Each row has a name. After each piece below comes the name of the row it's from, unless a question asks for something else. Each question is about the rows just above it. Places in a row count from 0.

[ -6  -1  13   1 -13  15 -24 -32  22   5  12 -29   6] = suv
[ -2   3  -2  17  13 -17  15  16  16  -7   7  25  16] = muvur
[ 14 -28  -4 -13 -11   1  -8 -13 -22   4  -5   0   1] = ludi
[-15   7  -2  23  17 -12   9  16  36  19  19  17  11] = vage
[ -5  27 -11  25   9 -15  -1  -4  52   6  32 -24  25] = Sovi
[ -7  18  19  13  13  -6  -8  11  10 -24  24   0   7] = bigal
[  5  14 -10  25  17 -16   9   7  49  27  -6 -14  48] = rorif
[ -2   3  -2  17  13 -17  15  16  16  -7   7  25  16] is in which row?
muvur
Row and place of [18] in the named rows:
bigal, 1
Where in the named rows is [49]?
rorif, 8
[-14] is at row and place
rorif, 11
which: [ -5  27 -11  25   9 -15  -1  -4  52   6  32 -24  25]
Sovi

[27 27 27 16 16 16 16 27 16] = riba
[39 39 39  4  4  4  4 39  4] = sefa
[27 13 27 16 16 16 16 27 16] = rasi
[ 27  27  27  16  16  16  55 -13  56] = lenar
[-13 -13 -13  56  56  56  55  27  16] = zele
[31 31 31 12 12 12 12 31 12] = Vemal
Where do [27 13 27 16 16 16 16 27 16] appear?
rasi
[-13 -13 -13  56  56  56  55  27  16] is in which row?
zele

[-50  -6  50  50]  ripu
[-13  13  13  13]  sila
[-18  18  12  18]  Fufaz
[-50  50  50  -7]  butu
[12] is at row and place
Fufaz, 2
Row and place of [-18] in the named rows:
Fufaz, 0
Row and place of [-13] in the named rows:
sila, 0
which: [-18  18  12  18]
Fufaz
Row and place of [-6] in the named rows:
ripu, 1
Row and place of [-7] in the named rows:
butu, 3
The row with [-50  -6  50  50] is
ripu

[ 33   5  27  10 -50] : rom
[ 28   5  27  10 -50] : rofo
[-12  42 -21  52  16] : Salu
[26 -4  7 11 15] : Vule
Where in the named rows is [26]?
Vule, 0
[15] is at row and place
Vule, 4
Row and place of [-4] in the named rows:
Vule, 1
Where in the named rows is [33]?
rom, 0

[ 3 47 32 -6 -8 -6  6] : kep
[39 21 48 -7  5 -8 -9] : tad
[-18 -41 -24  -7  35  -8 -19] : sal
[-9 21 48 -7 20 -8 -9] : Gup
Where in the named rows is [5]?
tad, 4
[32] is at row and place
kep, 2
[ 3 47 32 -6 -8 -6  6] is in which row?
kep
Row and place of [-18] in the named rows:
sal, 0
[39] is at row and place
tad, 0
Where in the named rows is [6]?
kep, 6
[3] is at row and place
kep, 0

[ -8   7  28 -10  21  -4  17  21 -10 -29] -> gatov
[-14   5  13  10  31   1  -4   7  -9  -1] -> bam
[-15   5  11  23  36   3 -13  -5  -8 -20] -> Seze
[-13   1  19  -1  29  -8  -1  16 -10  14] -> vitag
[-11   1  27  -1  24   7  19   0  -6 -46] -> Maf
[ -4   4  41  22  23  13  -2   9 -27 -19] -> Kemun
[-11  23  18   9  31   8   9  -6  -3 -39] -> Radu
[ -4  -2  23  29  31  19  -3 -18  -7 -31] -> kogi
[ 15  -8  27   2  21   3   9  10 -10 -25] -> Vepo
[  5  -3  23 -11  22   8  18   2  10 -33] -> Zilo
[  1  -3  16   4  27   4  -4  10  -2 -11] -> Suti
[  3   6  20   6  24   6   1   6  -3 -14] -> mobig
The row with [  3   6  20   6  24   6   1   6  -3 -14] is
mobig
Where in the named rows is [0]?
Maf, 7
Row and place of [36] in the named rows:
Seze, 4
[-25] is at row and place
Vepo, 9
which: [  1  -3  16   4  27   4  -4  10  -2 -11]
Suti
[14] is at row and place
vitag, 9

[  5  52  25 -30 -19   0] : tera
[-29 -29 -24  43 -28  21] : tiv
[  4  28  18 -10 -47 -34] : gagef
[  4   0   4   9 -54 -39] : posu
[-21 -35 -46  18  45  23] : Nop
[-49 -35  21  10   8  16] : zul
[-30 -14  -9 -43 -22 -32] : boziz
[-30 -26  10  16 -45 -22] : Ruti
[-11  -4 -18 -51  19   4] : zafo
[-24] is at row and place
tiv, 2
Where in the named rows is [-45]?
Ruti, 4
[-47] is at row and place
gagef, 4
which: [  4   0   4   9 -54 -39]
posu
Row and place of [5] in the named rows:
tera, 0
[45] is at row and place
Nop, 4

[ 30   8  -5 -38  16   5  52  24 -29   2 -29  -4  16  -2  34 -24   6 -31
 -37 -15 -25  -1 -26 -12  23  10 -46  34 -28  -2   7  28  37   5  -8   4
  56   2 -39 -15 -36  16 -20  17  42  60 -18 -32  39 -20] : Nofoz
[ 16 -12 -16 -17  -7   2  33  -4  -5  13 -26  -6  -2  24  26  -6   4 -23
 -16  -6 -17  -3 -28  -3  11  29 -14  22 -16   3   3  16  19   0 -10  19
  16 -14 -24 -23 -26  -9   5  16  17  26  -8   2   6  -1] : Leg
[ 30   9  -5 -38  16   5  53  24 -29   2 -29  -4  16  -2  34 -24   6 -31
 -36 -15 -25  -1 -26 -12  23  10 -46  33 -28  -2   7  28  37   5  -7   4
  56   2 -39 -15 -36  16 -20  17  42  59 -18 -32  39 -20] : giko
[ 30   9  -5 -38  16   5  52  24 -29   2 -29  -4  16  -2  34 -24   6 -31
 -36 -15 -25  -1 -26 -12  23  10 -46  33 -28  -2   7  28  37   5  -7   4
  56   2 -39 -15 -36  16 -20  17  42  59 -18 -32  39 -20] : Sazol
[ 21  -6 -14 -23  -1   2  39   4 -11  12 -26  -6   1  18  26 -11   8 -28
 -22  -9 -19  -4 -28  -5  14  23 -24  24 -16   2   6  19  21   1  -6  14
  25 -10 -30 -22 -26  -5  -2  16  22  33 -12  -5  35  -7] : tirob
Which row holds [ 30   9  -5 -38  16   5  53  24 -29   2 -29  -4  16  -2  34 -24   6 -31
 -36 -15 -25  -1 -26 -12  23  10 -46  33 -28  -2   7  28  37   5  -7   4
  56   2 -39 -15 -36  16 -20  17  42  59 -18 -32  39 -20]?
giko
Which row holds [ 30   9  -5 -38  16   5  52  24 -29   2 -29  -4  16  -2  34 -24   6 -31
 -36 -15 -25  -1 -26 -12  23  10 -46  33 -28  -2   7  28  37   5  -7   4
  56   2 -39 -15 -36  16 -20  17  42  59 -18 -32  39 -20]?
Sazol

[ 32  29 -16  36 -20  38  36  29 -32  37  41   4 -31  12  -3   2 -49 -37
 -30]  Rivu
[ 36  33 -50  50 -40  33  34  31 -35  40   8 -14 -41  37 -15 -23 -31  14
 -44]  dide
[-17  45   5 -12  -5 -24   0 -21  16 -16 -42   3  33 -28  25  17  22  37
  27]  kodug
[ 26  27 -18  32 -30  30  33  40 -36  44   3  16 -42  20 -10  -1 -38   6
 -30]  rido
[ 43   9 -16  17 -38  26  29  39 -18  39   1  28 -34  42 -13 -12 -33  27
 -36]  tuguf
[-39 -43  47 -31  33 -36 -38 -36  37 -34   4 -19  43 -50  33  12  21 -26
  44]  fidad
[-19 -21  44 -27  13 -19   0  26  -4  10   1 -35  25 -30  30  32 -24  -3
  36]  Kolat
[ 29  56 -28  39   2  40  40  40 -37  21  37  -2 -45  26  -2   7 -32 -23
 -45]  gezeg
Where in the named rows is [-13]?
tuguf, 14
[-1] is at row and place
rido, 15
Where do [ 29  56 -28  39   2  40  40  40 -37  21  37  -2 -45  26  -2   7 -32 -23
 -45] appear?
gezeg

[ 39  20 -32 -23  22 -38 -29 -38 -38  39 -38 -37  36  24 -39  34 -34] : guni
[-37 -55  43  20 -33  13 -40 -16 -24 -51  43  39 -26 -48  43 -39  35] : nage
[ 40  38 -39 -27 -22  33 -49  21  30  37 -32 -54  21  42 -39  21 -16] : nek
Where in the named rows is [-29]?
guni, 6
Where in the named rows is [-34]?
guni, 16
[22] is at row and place
guni, 4
[-33] is at row and place
nage, 4

[  3 -10  25  -2  16  -4  -3  11   7  -5   0  16 -12   1   7  -4   1  11
   3  29  12  12  -1 -12  -9  11 -12   0 -12 -12  -5   2   0   1  20   5
   0   2  -1  20  -6  33  -4  11  -1  -9 -24  11 -23  -7 -31] -> zumes
[-12   7  18  -7  37  29 -12 -15   1 -56  12 -58  50  15  -5 -25  19  -9
   7  26 -28   2  -4  14   2   6  -7   6  -2   3  12 -13 -19  16 -23 -18
  -9 -25  11  27   9  16  17 -28  -5   8  -3 -18  -6   2  -6] -> Bak
[ 17 -17  16  33  -1  24 -19 -15  -4   0 -12  -6 -15  -8   5  22  -3  -7
   8   6   0  20  12  -6  13  17 -11  -6  -2  15  11 -13  13 -10  12  23
 -23 -45   0 -13  -3 -10   3 -19  27  10   0  10  22   1  -2] -> bataf
[-10   5  16  11 -16  27 -10  -9  11  23  -4  24 -27   6   0  38   3  -9
 -35   0   7  21 -19  -5   7   9   1  30 -20  15  16   0  -9 -23  -2  26
 -24 -18   2  -2 -12 -12   6  -7  -9   0   4  19   1 -22 -20] -> pidaf
[ 23  13  31  -3  17  33   1   6   2  -2 -34   3   0  19 -19   5  14  -4
  -9  30  -2   3 -13   2   9   0  10  32 -14 -38  -5 -20   1  22 -22 -19
  -5 -11   6  -3 -21  -2  36  -8 -15 -18  11   8 -10  -4 -23] -> leru
[ -4  -5 -10   7 -14  -4 -11   5  24  -4   0  10  13  15  12  20 -19  31
  12  -4  28  -2 -18 -39 -20 -10   7  19  -7   3 -22  -1 -14   3  11 -12
  11  26   8  -1   1  -4   0  -2  -1   6  23   2  16   9  27] -> lela
[ -8   9 -45   2 -17 -19   6 -17  -5 -31  13  -7  14 -40  17   5 -22  20
  -7 -31 -41 -11  30  21 -11  -3   5 -29  29  40  13  13  -6 -35  16   5
  21  10  12  -3  34  13 -56  31   9  28 -11 -35   5   1   8] -> Gevu
[ -1  -4  12 -23  28 -15  -9  -5  12   3   2   4   3   4   2 -54   2 -24
 -12  10   6   4 -12  -6 -13  -7 -13 -13  -2   2  -7  34 -21  23  14   2
 -11   8   2  17  -8  33   3  -4 -42  -7 -35  -4 -15  19  -5] -> Zera
[ -6   0  -7  15  -9  39  10 -18  14 -41 -13   5   6   1  -2  56 -11  38
   7  18  -7  -4   7 -18  13  -1   2  26  -6  -2  13 -36   0 -22  -6  -8
   0 -24  23 -22   6  12  21  15   6  38  41 -15  32 -21  -1] -> Rame
[ -2 -11   6  18   2  10 -35 -13  10 -15  34 -27  25   8  15   4 -14 -19
  18 -10   9  18  -8 -17 -22   8   4  -7  -5  33 -10   9 -10   2  21  10
 -12  -1  -2  15   9  -8 -22 -29  30   3  -1   8  13  12  25] -> Mun
Where in the named rows is [-34]?
leru, 10
which: [ -4  -5 -10   7 -14  -4 -11   5  24  -4   0  10  13  15  12  20 -19  31
  12  -4  28  -2 -18 -39 -20 -10   7  19  -7   3 -22  -1 -14   3  11 -12
  11  26   8  -1   1  -4   0  -2  -1   6  23   2  16   9  27]
lela
Row and place of [-54] in the named rows:
Zera, 15
which: [ -1  -4  12 -23  28 -15  -9  -5  12   3   2   4   3   4   2 -54   2 -24
 -12  10   6   4 -12  -6 -13  -7 -13 -13  -2   2  -7  34 -21  23  14   2
 -11   8   2  17  -8  33   3  -4 -42  -7 -35  -4 -15  19  -5]
Zera

[ 37  25  43  20  31  15  12  43  48  43  36  47  37  48  18  47  48  53
  18  40   0 -36  29  22  19  26  17 -20  35] = sefuz
[-45 -33 -41 -39 -35 -42 -25 -49 -43 -36 -39 -50 -50 -46 -49 -48 -40 -40
 -16 -48 -55 -40 -37 -51 -31 -29 -31 -45 -45] = Kebog
[-45 -33 -41 -37 -35 -42 -25 -35 -43  -1 -39 -50 -50 -46 -49 -48 -40 -40
 -16 -48 -55 -40 -37 -51 -31 -29 -31 -45 -45] = zada
Row and place of [12] in the named rows:
sefuz, 6
Where in the named rows is [0]?
sefuz, 20
Where in the named rows is [-20]?
sefuz, 27
Row and place of [36] in the named rows:
sefuz, 10
which: [ 37  25  43  20  31  15  12  43  48  43  36  47  37  48  18  47  48  53
  18  40   0 -36  29  22  19  26  17 -20  35]
sefuz

